Below are the code and all the weights of a small trained network. Each question names an input and a class and asks about switching units off, where a switched-off unit gives its printed mean instead of its output.

import numpy as np


def w(rows, s, z=0):
    codes = np.array(rows[::2]) - 128.0
    scale = np.full(codes.shape[1], s)
    scale[-1] = z or s
    return codes * scale


def f(y):
    return np.maximum(y, 0)


def log_softmax(a):
    a = a - a.max(-1, keepdims=True)
    return a - np.log(np.exp(a).sum(-1, keepdims=True))


def net(x, mask):
    res = np.array(x, float).reshape(1, 4) / 4 @ E
    y = f(res @ A[0][:, :-1].T + A[0][:, -1])
    res = res + np.where(mask, y, B[0][:, -1]) @ B[0][:, :-1]
    return log_softmax(res[-1] @ U[:, :-1].T + U[:, -1])


A, B = {}, {}
E = w([
[115,76,74,255,25,105,155,140,167,202,48,31],'x0',
[181,120,102,76,135,66,180,168,129,167,196,103],'x1',
[212,74,130,176,238,55,82,88,203,98,77,168],'x2',
[137,27,94,221,91,223,124,136,103,68,242,189],'x3',
],0.0091)
A[0] = w([
[38,135,142,131,92,179,159,144,40,160,92,82,92],'N1',
[147,1,76,153,111,157,115,152,91,104,196,161,253],'N2',
[139,171,165,67,136,77,108,101,124,157,74,69,213],'N3',
[187,87,113,158,181,38,102,94,213,167,172,143,105],'N4',
[21,143,162,195,151,167,26,109,118,119,39,189,91],'N5',
[120,58,86,142,100,154,145,146,160,163,84,68,55],'N6',
[220,116,119,144,145,77,198,186,161,131,162,127,144],'N7',
[81,167,137,89,74,179,174,164,115,201,183,119,111],'N8',
[105,87,103,185,84,101,163,137,153,162,77,107,107],'N9',
[173,56,125,121,136,132,75,76,151,174,65,162,64],'N10',
[118,146,197,71,165,149,96,129,109,101,157,174,126],'N11',
],0.0085,0.0036)
B[0] = w([
[163,148,166,109,157,124,61,101,94,100,169,174,222],'N1',
[204,96,123,110,68,165,117,94,131,138,116,87,250],'N2',
[200,39,155,130,116,134,116,73,77,159,62,1,238],'N3',
[146,176,145,169,166,104,58,151,100,154,175,72,215],'N4',
[210,234,108,185,140,116,177,135,119,122,126,84,213],'N5',
[104,146,179,149,145,72,128,127,153,91,208,95,190],'N6',
[109,233,146,167,180,188,110,124,123,136,175,82,188],'N7',
[192,193,168,149,184,103,61,124,76,137,125,177,231],'N8',
[59,92,203,86,119,93,173,20,159,83,227,135,204],'N9',
[164,164,199,154,186,111,54,161,188,166,134,166,177],'N10',
[143,91,171,56,130,95,170,121,226,82,216,129,225],'N11',
],0.0082,0.012)
U = w([
[89,98,162,73,109,95,181,93,181,61,177,102,95],'0',
[163,194,105,160,127,123,26,147,69,155,126,152,70],'1',
[184,198,84,142,108,167,188,132,93,123,129,60,253],'2',
[195,26,108,101,57,223,105,95,105,127,64,28,113],'3',
[129,115,92,107,50,145,123,137,164,159,100,105,225],'4',
[80,136,33,129,94,86,205,254,104,83,91,105,86],'5',
[103,126,48,145,62,99,214,191,145,178,69,161,74],'6',
[6,96,95,164,123,198,195,228,115,191,72,175,75],'7',
],0.0068,0.0044)

Each question gives the input, the list of numbers given to net, and the class t.
The units are the neurons (one row each of A and B). Each row of codes is followed by its name. A weight is (code - 128) times the scale printed after its matrix; where a second scale follows, it is the last column's (A, B and U).
mask holds one flag per neuron, in row order. A switched-off neuron (its flag False) gives its mean, the last column of its row in B, instead of its output. The means were averaged over made-up inputs and are rounded, as every weight is.
A unit's drop is (log p(t) with every unit on - log p(t) with that unit switched off) / (log p(t) with every unit on - log p(t) with every unit switched off).
The circuit of an input: a set's keep is (log p(t) with only the set's units on - log p(t) with every unit switched off) / (log p(t) with every unit on - log p(t) with every unit switched off). Starting from all 11 units, units are removed one at a time, each time the one whose removal leaves the highest keep (on an exact tie, the one counted first), for as long as the keep stays at least 0.8.
units of the circuit, in order: the units of the circuit, biggest drop first
most important unit: the unit with the biggest drop
top k neurons: the k neurons with the biggest drops, biggest first
drop of u: that unit's drop, to one decimal
input [-5,3,-5,6], class 3: most important unit : N2
input [0,0,0,-2], class 4: top 2 neurons : [N2, N5]
input [-1,-4,-7,6], class 1: top 2 neurons : [N8, N3]
input [-4,2,-7,1], class 1: top 2 neurons : [N8, N9]
input [1,3,-4,-3], class 1: top 4 neurons : [N8, N2, N11, N1]
input [2,-7,6,-5], class 2: top 4 neurons : [N5, N8, N1, N3]
input [5,2,5,0], class 0: top 2 neurons : [N9, N8]
input [0,-1,-5,0], class 1: units of the circuit, in order : [N8, N1]
input [5,-1,2,-5], class 0: top 2 neurons : [N9, N2]
input [2,-3,0,2], class 4: units of the circuit, in order : [N3, N8, N4, N11]
input [-6,-5,4,-3], class 0: top 2 neurons : [N11, N8]
input [1,4,-1,5], class 3: top 3 neurons : [N2, N5, N4]
input [4,-2,-4,-6], class 3: top 2 neurons : [N3, N11]
input [4,4,3,2], class 0: units of the circuit, in order : [N9]
input [-1,-7,-1,0], class 2: top 2 neurons : [N5, N8]
input [8,2,2,8], class 0: top 3 neurons : [N9, N6, N3]
input [4,-3,0,0], class 0: units of the circuit, in order : [N9, N3]
input [1,0,-7,2], class 1: drop of N6 : 0.0
input [7,-3,1,0], class 0: drop of N9 : 0.4
input [-1,3,-5,-4], class 1: most important unit : N8
input [-5,3,5,-6], class 3: drop of N9 : 0.2
